Here is a tiny trained network, its code and every weight. The questions are about switching its units off for an input and a target symbol, where a switched-off unit gives its printed mean instead of its output.

import numpy as np


def w(rows, s, z=0):
    codes = np.array(rows[::2]) - 128.0
    scale = np.full(codes.shape[1], s)
    scale[-1] = z or s
    return codes * scale


def f(y):
    return np.maximum(y, 0)


def softmax(a):
    e = np.exp(a - a.max(-1, keepdims=True))
    return e / e.sum(-1, keepdims=True)


def log_softmax(a):
    a = a - a.max(-1, keepdims=True)
    return a - np.log(np.exp(a).sum(-1, keepdims=True))


def net(x, mask):
    ids = ['δεζθτφψ'.index(c) for c in x.split()]
    T = len(ids)
    res = E[ids] + P[:T]
    u = 0
    for l in range(3):
        q, k, v = (res @ M[l].T for M in (Q, K, V))
        z = softmax(np.where(np.tri(T) > 0, q @ k.T / 3**0.5, -1e9)) @ v
        res = res + np.where(mask[u], z, O[l][:, -1]) @ O[l][:, :-1]
        u += 1
        y = f(res @ A[l][:, :-1].T + A[l][:, -1])
        res = res + np.where(mask[u : u + 8], y, B[l][:, -1]) @ B[l][:, :-1]
        u += 8
    return log_softmax(res[-1] @ U[:, :-1].T + U[:, -1])


Q, K, V, O, A, B = {}, {}, {}, {}, {}, {}
E = w([
[114,2,56],'δ',
[104,52,183],'ε',
[23,129,172],'ζ',
[104,50,180],'θ',
[189,53,173],'τ',
[106,107,113],'φ',
[55,112,59],'ψ',
],0.016)
P = w([
[30,1,219],'0',
[42,20,208],'1',
[54,38,194],'2',
[74,54,181],'3',
[86,70,165],'4',
[102,86,151],'5',
[115,101,134],'6',
[129,114,116],'7',
[141,129,100],'8',
[155,138,82],'9',
[167,150,63],'10',
[178,158,48],'11',
[188,166,35],'12',
],0.0096)
Q[0] = w([
[165,149,165],'L0H0',
[102,3,132],'L0H0',
[138,45,138],'L0H0',
],0.02)
K[0] = w([
[171,32,249],'L0H0',
[185,220,81],'L0H0',
[188,184,86],'L0H0',
],0.013)
V[0] = w([
[141,230,85],'L0H0',
[3,96,104],'L0H0',
[38,40,215],'L0H0',
],0.0055)
O[0] = w([
[4,56,164,45],'L0H0',
[99,253,103,254],'L0H0',
[195,203,59,248],'L0H0',
],0.0052,0.007)
A[0] = w([
[110,103,95,91],'L0N0',
[114,207,2,144],'L0N1',
[114,39,118,167],'L0N2',
[72,28,247,112],'L0N3',
[114,143,197,253],'L0N4',
[93,76,57,50],'L0N5',
[226,103,83,185],'L0N6',
[208,58,178,215],'L0N7',
],0.0087,0.0044)
B[0] = w([
[124,111,101,148],'L0N0',
[53,76,111,255],'L0N1',
[152,106,141,174],'L0N2',
[2,103,169,152],'L0N3',
[98,194,150,175],'L0N4',
[121,67,43,170],'L0N5',
[184,146,106,197],'L0N6',
[164,116,221,204],'L0N7',
],0.0095,0.0075)
Q[1] = w([
[172,216,158],'L1H0',
[164,92,126],'L1H0',
[2,79,122],'L1H0',
],0.016)
K[1] = w([
[121,254,240],'L1H0',
[214,132,146],'L1H0',
[77,67,10],'L1H0',
],0.0099)
V[1] = w([
[140,117,2],'L1H0',
[144,92,131],'L1H0',
[115,183,124],'L1H0',
],0.0066)
O[1] = w([
[1,17,187,255],'L1H0',
[129,98,95,149],'L1H0',
[113,184,142,89],'L1H0',
],0.0046,0.0075)
A[1] = w([
[159,255,149,93],'L1N0',
[170,195,62,234],'L1N1',
[41,203,165,80],'L1N2',
[44,128,65,1],'L1N3',
[159,140,81,96],'L1N4',
[107,74,123,74],'L1N5',
[162,181,39,178],'L1N6',
[92,171,115,196],'L1N7',
],0.009,0.0092)
B[1] = w([
[173,44,1,162],'L1N0',
[151,253,180,182],'L1N1',
[182,164,18,193],'L1N2',
[168,69,210,253],'L1N3',
[139,170,128,131],'L1N4',
[158,81,157,209],'L1N5',
[19,156,177,148],'L1N6',
[107,105,124,221],'L1N7',
],0.0082,0.008)
Q[2] = w([
[134,121,250],'L2H0',
[61,160,137],'L2H0',
[18,96,105],'L2H0',
],0.018)
K[2] = w([
[108,148,251],'L2H0',
[26,99,115],'L2H0',
[90,26,125],'L2H0',
],0.014)
V[2] = w([
[138,56,2],'L2H0',
[246,114,85],'L2H0',
[170,59,191],'L2H0',
],0.0099)
O[2] = w([
[126,73,2,254],'L2H0',
[247,91,95,111],'L2H0',
[135,25,157,233],'L2H0',
],0.0084,0.014)
A[2] = w([
[47,124,170,148],'L2N0',
[207,187,185,52],'L2N1',
[144,72,79,41],'L2N2',
[109,76,180,166],'L2N3',
[122,67,154,86],'L2N4',
[255,84,133,2],'L2N5',
[98,150,220,126],'L2N6',
[129,65,141,12],'L2N7',
],0.0082,0.0065)
B[2] = w([
[106,180,179,217],'L2N0',
[174,105,60,205],'L2N1',
[177,189,156,245],'L2N2',
[126,156,63,220],'L2N3',
[136,179,109,223],'L2N4',
[1,124,168,250],'L2N5',
[191,176,185,143],'L2N6',
[135,208,152,210],'L2N7',
],0.009,0.016)
U = w([
[173,57,32,85],'δ',
[154,161,143,164],'ε',
[132,219,102,12],'ζ',
[183,183,144,244],'θ',
[138,12,217,243],'τ',
[81,198,226,4],'φ',
[2,110,138,171],'ψ',
],0.0067,0.0046)

Each question gives the input, a string of symbols that net reads in full, and the target symbol t.
The units are the heads (3 rows each of Q, K, V and O) and the neurons (one row each of A and B). Each row of codes is followed by its name. A weight is (code - 128) times the scale printed after its matrix; where a second scale follows, it is the last column's (O, A, B and U).
mask holds one flag per unit, layer by layer, with each layer's heads first. A switched-off unit (its flag False) gives its mean, the last column of its rows in O or B, instead of its output. The means were averaged over made-up inputs and are rounded, as every weight is.
A unit's drop is (log p(t) with every unit on - log p(t) with that unit switched off) / (log p(t) with every unit on - log p(t) with every unit switched off).
The circuit of an input: a set's keep is (log p(t) with only the set's units on - log p(t) with every unit switched off) / (log p(t) with every unit on - log p(t) with every unit switched off). Starting from the 12 units with the biggest drops (on a tie, the unit counted first), units are removed one at a time, each time the one whose removal leaves the highest keep (on an exact tie, the one counted first), for as long as the keep stays at least 0.8.
circuit, biggest first: the units of the circuit, biggest drop first
most important unit: the unit with the biggest drop
top k neurons: the k neurons with the biggest drops, biggest first
top k neurons in layer l: the k neurons of layer l with the biggest drops, biggest first
drop when u is switched off: that unit's drop, to one decimal
input φ δ ε ε ψ ψ θ ε ψ ψ ψ τ, target τ: circuit, biggest first : L0H0, L0N7
input ψ ψ τ φ φ τ ε ε φ φ, target ψ: circuit, biggest first : L2H0, L0N1, L2N2
input ε φ θ, target φ: circuit, biggest first : L2H0, L0N3, L2N6
input φ ε ψ δ θ φ θ ψ δ δ ε τ ε, target τ: circuit, biggest first : L0H0, L2H0, L0N7
input ψ ε ε δ θ φ ψ ψ δ θ τ ζ, target δ: top 2 neurons : L1N2, L0N5
input φ ψ ψ ψ θ δ ε ε φ ζ ψ φ θ, target ψ: top 2 neurons : L1N3, L0N1
input ε τ ε θ τ φ δ ψ ζ τ ζ ε, target τ: circuit, biggest first : L0H0, L2H0
input φ θ ζ ε ζ δ τ δ τ δ τ ψ ψ, target ψ: circuit, biggest first : L0N1
input τ ψ ζ δ θ, target θ: top 3 neurons : L0N1, L1N3, L1N6
input φ φ θ ε θ θ ψ τ τ θ, target τ: circuit, biggest first : L0H0, L2H0, L0N7
input θ θ δ ε τ ψ φ ψ ψ θ θ ε, target θ: top 2 neurons : L0N1, L1N1
input ε θ θ φ θ τ ζ, target ζ: top 3 neurons in layer 1 : L1N2, L1N0, L1N3
input φ φ ζ ε ψ ψ τ θ θ, target τ: top 4 neurons : L0N1, L0N7, L0N6, L1N0
input ζ ψ ψ ψ τ δ φ, target δ: top 4 neurons : L0N5, L2N5, L1N1, L2N0
input τ ζ θ φ φ τ θ ε θ, target θ: most important unit : L1N1
input ψ φ ψ ψ δ ψ ε τ ε θ ε, target θ: top 2 neurons : L1N1, L0N1
input ψ ε ε δ θ ψ ζ θ ψ φ, target ψ: top 2 neurons in layer 1 : L1N0, L1N2
input ψ θ θ ψ τ φ φ ε, target φ: top 2 neurons in layer 0 : L0N3, L0N7
input ψ ε θ θ δ φ, target δ: top 3 neurons in layer 1 : L1N1, L1N6, L1N5
input ζ θ φ θ δ ζ τ θ ε τ τ τ, target τ: drop when L0H0 is switched off : 2.5
input ψ ψ θ ε ε δ ζ θ θ ψ ψ ε, target ψ: drop when L1N3 is switched off : 2.7
input φ φ ε ζ δ, target δ: most important unit : L2H0
input ψ θ ψ ε ε δ φ ψ θ τ ψ θ, target ψ: drop when L1N3 is switched off : 3.0
input ζ ε θ θ δ φ φ ε, target φ: drop when L2N0 is switched off : 0.1
input δ ε ψ ζ φ θ φ θ θ, target φ: top 2 neurons in layer 0 : L0N3, L0N7
input ε ζ φ, target φ: top 2 neurons in layer 1 : L1N6, L1N1
input δ τ ψ θ φ τ θ θ ψ ε δ ζ, target δ: most important unit : L1H0
